Below are the code and all the weights of a small trained network. Each question names an input and a target symbol and asks about switching units off, where a switched-off unit gives its printed mean instead of its output.

import numpy as np


def w(rows, s, z=0):
    codes = np.array(rows[::2]) - 128.0
    scale = np.full(codes.shape[1], s)
    scale[-1] = z or s
    return codes * scale


def norm(h):
    return h / np.sqrt((h * h).mean(-1, keepdims=True) + 1e-5)


def f(y):
    return np.maximum(y, 0)


def softmax(a):
    e = np.exp(a - a.max(-1, keepdims=True))
    return e / e.sum(-1, keepdims=True)


def log_softmax(a):
    a = a - a.max(-1, keepdims=True)
    return a - np.log(np.exp(a).sum(-1, keepdims=True))


def net(x, mask):
    ids = ['ΦΨβζηθλπστω'.index(c) for c in x.split()]
    T = len(ids)
    res = E[ids] + P[:T]
    r = norm(res)
    for j in range(2):
        rows = slice(3 * j, 3 * j + 3)
        q, k, v = (r @ M[0][rows].T for M in (Q, K, V))
        z = softmax(np.where(np.tri(T) > 0, q @ k.T / 3**0.5, -1e9)) @ v
        o = O[0][rows]
        res = res + np.where(mask[j], z, o[:, -1]) @ o[:, :-1]
    y = f(norm(res) @ A[0][:, :-1].T + A[0][:, -1])
    res = res + np.where(mask[2:14], y, B[0][:, -1]) @ B[0][:, :-1]
    return log_softmax(norm(res)[-1] @ U[:, :-1].T + U[:, -1])


Q, K, V, O, A, B = {}, {}, {}, {}, {}, {}
E = w([
[2,129,136,186,186,94,163,132],'Φ',
[40,164,75,177,218,186,134,86],'Ψ',
[79,118,213,168,160,61,163,77],'β',
[182,128,97,109,69,28,74,154],'ζ',
[121,205,136,142,143,184,166,104],'η',
[142,123,160,175,50,143,46,139],'θ',
[129,44,184,78,161,135,101,60],'λ',
[61,177,137,147,152,166,189,143],'π',
[133,35,120,53,106,152,168,210],'σ',
[58,163,176,110,160,124,199,83],'τ',
[51,200,116,139,163,99,149,82],'ω',
],0.0085)
P = w([
[196,123,93,164,113,122,146,135],'0',
[5,164,138,73,53,95,189,85],'1',
[155,182,179,113,192,139,146,167],'2',
[13,167,137,68,69,109,164,96],'3',
[152,184,166,108,191,144,129,168],'4',
[20,163,134,66,82,115,145,105],'5',
[149,180,177,100,183,142,115,172],'6',
[33,166,118,67,96,127,123,105],'7',
[144,178,160,98,180,146,97,171],'8',
[48,160,110,70,102,127,107,113],'9',
[140,161,148,95,175,147,86,167],'10',
[63,159,97,73,109,135,90,121],'11',
[170,171,155,89,181,146,99,169],'12',
],0.012)
Q[0] = w([
[2,158,74,89,62,130,169,74],'h1',
[99,186,124,108,93,101,91,126],'h1',
[142,144,153,85,201,105,97,185],'h1',
[139,100,97,168,85,124,173,93],'h2',
[69,142,118,116,86,153,136,60],'h2',
[79,136,94,99,79,117,128,91],'h2',
],0.017)
K[0] = w([
[111,72,145,24,109,139,2,176],'h1',
[161,111,98,101,96,129,77,115],'h1',
[191,55,63,186,110,105,203,95],'h1',
[66,218,167,95,167,137,131,145],'h2',
[109,97,158,30,130,141,27,154],'h2',
[110,116,124,51,92,148,21,170],'h2',
],0.013)
V[0] = w([
[111,59,127,96,165,179,171,124],'h1',
[99,101,170,177,116,181,73,133],'h1',
[155,172,142,132,89,209,136,68],'h1',
[148,85,119,166,90,146,148,174],'h2',
[187,100,137,51,111,151,136,104],'h2',
[76,199,111,101,97,167,158,251],'h2',
],0.016)
O[0] = w([
[188,54,119,60,145,191,76,77,64],'h1',
[50,10,183,145,84,144,157,148,18],'h1',
[69,168,162,140,70,139,62,63,251],'h1',
[185,62,141,184,109,187,79,193,129],'h2',
[155,150,219,67,104,96,91,109,108],'h2',
[154,221,136,152,78,184,180,155,57],'h2',
],0.013,0.0033)
A[0] = w([
[37,88,151,57,181,63,133,93,100],'n1',
[197,188,110,94,109,153,174,141,102],'n2',
[35,108,97,202,151,161,60,165,167],'n3',
[100,185,158,106,150,201,141,143,175],'n4',
[196,175,75,234,145,101,145,211,53],'n5',
[146,138,174,212,137,74,61,192,91],'n6',
[182,141,183,166,184,71,107,202,2],'n7',
[175,164,184,99,126,150,75,67,71],'n8',
[98,160,111,96,91,145,140,39,112],'n9',
[158,93,158,251,110,167,122,231,62],'n10',
[73,208,156,178,59,101,202,54,167],'n11',
[56,75,130,138,118,55,209,107,145],'n12',
],0.013,0.0097)
B[0] = w([
[114,191,153,133,123,156,211,173,198],'n1',
[125,92,90,105,140,87,157,76,167],'n2',
[171,110,128,107,42,61,169,111,207],'n3',
[120,92,139,154,95,69,111,115,201],'n4',
[97,151,254,95,99,107,158,136,173],'n5',
[61,76,82,115,160,187,141,173,161],'n6',
[81,142,90,57,63,185,125,109,135],'n7',
[102,133,85,114,61,129,159,178,174],'n8',
[64,102,148,140,139,173,173,137,187],'n9',
[112,164,100,143,203,190,112,16,166],'n10',
[200,81,146,129,163,133,70,159,249],'n11',
[126,160,89,94,102,165,33,138,180],'n12',
],0.015)
U = w([
[160,96,141,199,161,155,222,151,253],'Φ',
[169,95,106,80,24,71,192,49,9],'Ψ',
[108,86,48,120,146,88,162,223,121],'β',
[47,177,168,66,95,158,170,144,97],'ζ',
[128,128,158,160,35,129,87,193,121],'η',
[54,89,81,167,130,156,115,62,187],'θ',
[132,65,184,76,173,80,98,54,132],'λ',
[146,193,194,144,103,141,113,10,84],'π',
[204,157,103,97,177,212,101,170,213],'σ',
[115,214,46,112,132,98,76,69,169],'τ',
[177,197,174,121,155,32,155,167,102],'ω',
],0.012,0.0044)

Each question gives the input, a string of symbols that net reads in full, and the target symbol t.
The units are the heads (3 rows each of Q, K, V and O) and the neurons (one row each of A and B). Each row of codes is followed by its name. A weight is (code - 128) times the scale printed after its matrix; where a second scale follows, it is the last column's (O, A, B and U).
mask holds one flag per unit, heads first, then neurons. A switched-off unit (its flag False) gives its mean, the last column of its rows in O or B, instead of its output. The means were averaged over made-up inputs and are rounded, as every weight is.
A unit's drop is (log p(t) with every unit on - log p(t) with that unit switched off) / (log p(t) with every unit on - log p(t) with every unit switched off).
The circuit of an input: a set's keep is (log p(t) with only the set's units on - log p(t) with every unit switched off) / (log p(t) with every unit on - log p(t) with every unit switched off). Starting from the 12 units with the biggest drops (on a tie, the unit counted first), units are removed one at a time, each time the one whose removal leaves the highest keep (on an exact tie, the one counted first), for as long as the keep stays at least 0.8.
circuit, biggest first: the units of the circuit, biggest drop first
most important unit: the unit with the biggest drop
top k neurons: the k neurons with the biggest drops, biggest first
which heads matter: for each layer, one digit per head in row order, 1 if its drop is at least 0.15 and else 0, layers parted by /
input λ η β, target λ: circuit, biggest first -> h2
input Φ η η ω η Φ λ η ζ Φ, target ω: circuit, biggest first -> h1, h2
input Φ η η β η λ π θ Ψ σ β ω, target Ψ: top 2 neurons -> n2, n4
input π π λ τ λ η ζ λ η τ Ψ, target π: which heads matter -> 01
input β ζ η ζ β λ τ θ θ Φ π, target β: circuit, biggest first -> h2, h1
input τ λ θ η η η η Φ θ, target τ: which heads matter -> 10
input λ λ ω λ Ψ π π, target λ: which heads matter -> 01
input Ψ λ λ ω η Φ η τ π, target Ψ: circuit, biggest first -> n3, h2
input ζ ζ τ ω π λ Ψ Φ σ η, target Ψ: top 2 neurons -> n2, n4
input ζ η λ π η Φ π Φ η π η Φ λ, target ζ: which heads matter -> 11
input σ β η τ Φ β η η π ω η β β, target σ: which heads matter -> 11
input π β π ζ π, target π: top 2 neurons -> n10, n5
input π η η η θ η η ζ η θ θ ζ ζ, target π: which heads matter -> 01
input θ Φ ζ η Φ π π η θ Ψ, target η: which heads matter -> 10
input η λ θ Φ τ ω, target η: top neuron -> n11
input β λ ω θ τ, target β: which heads matter -> 01
input λ η Ψ π β Φ θ, target λ: which heads matter -> 01
input η β η σ, target Ψ: circuit, biggest first -> h2, h1, n2, n4
input θ β λ, target θ: circuit, biggest first -> h2, n10, h1
input λ ζ η λ ω η η η η σ Φ τ, target Ψ: which heads matter -> 11
input ω Ψ η Ψ, target θ: most important unit -> h2
input ω ζ τ τ λ ζ σ η π, target ω: which heads matter -> 10
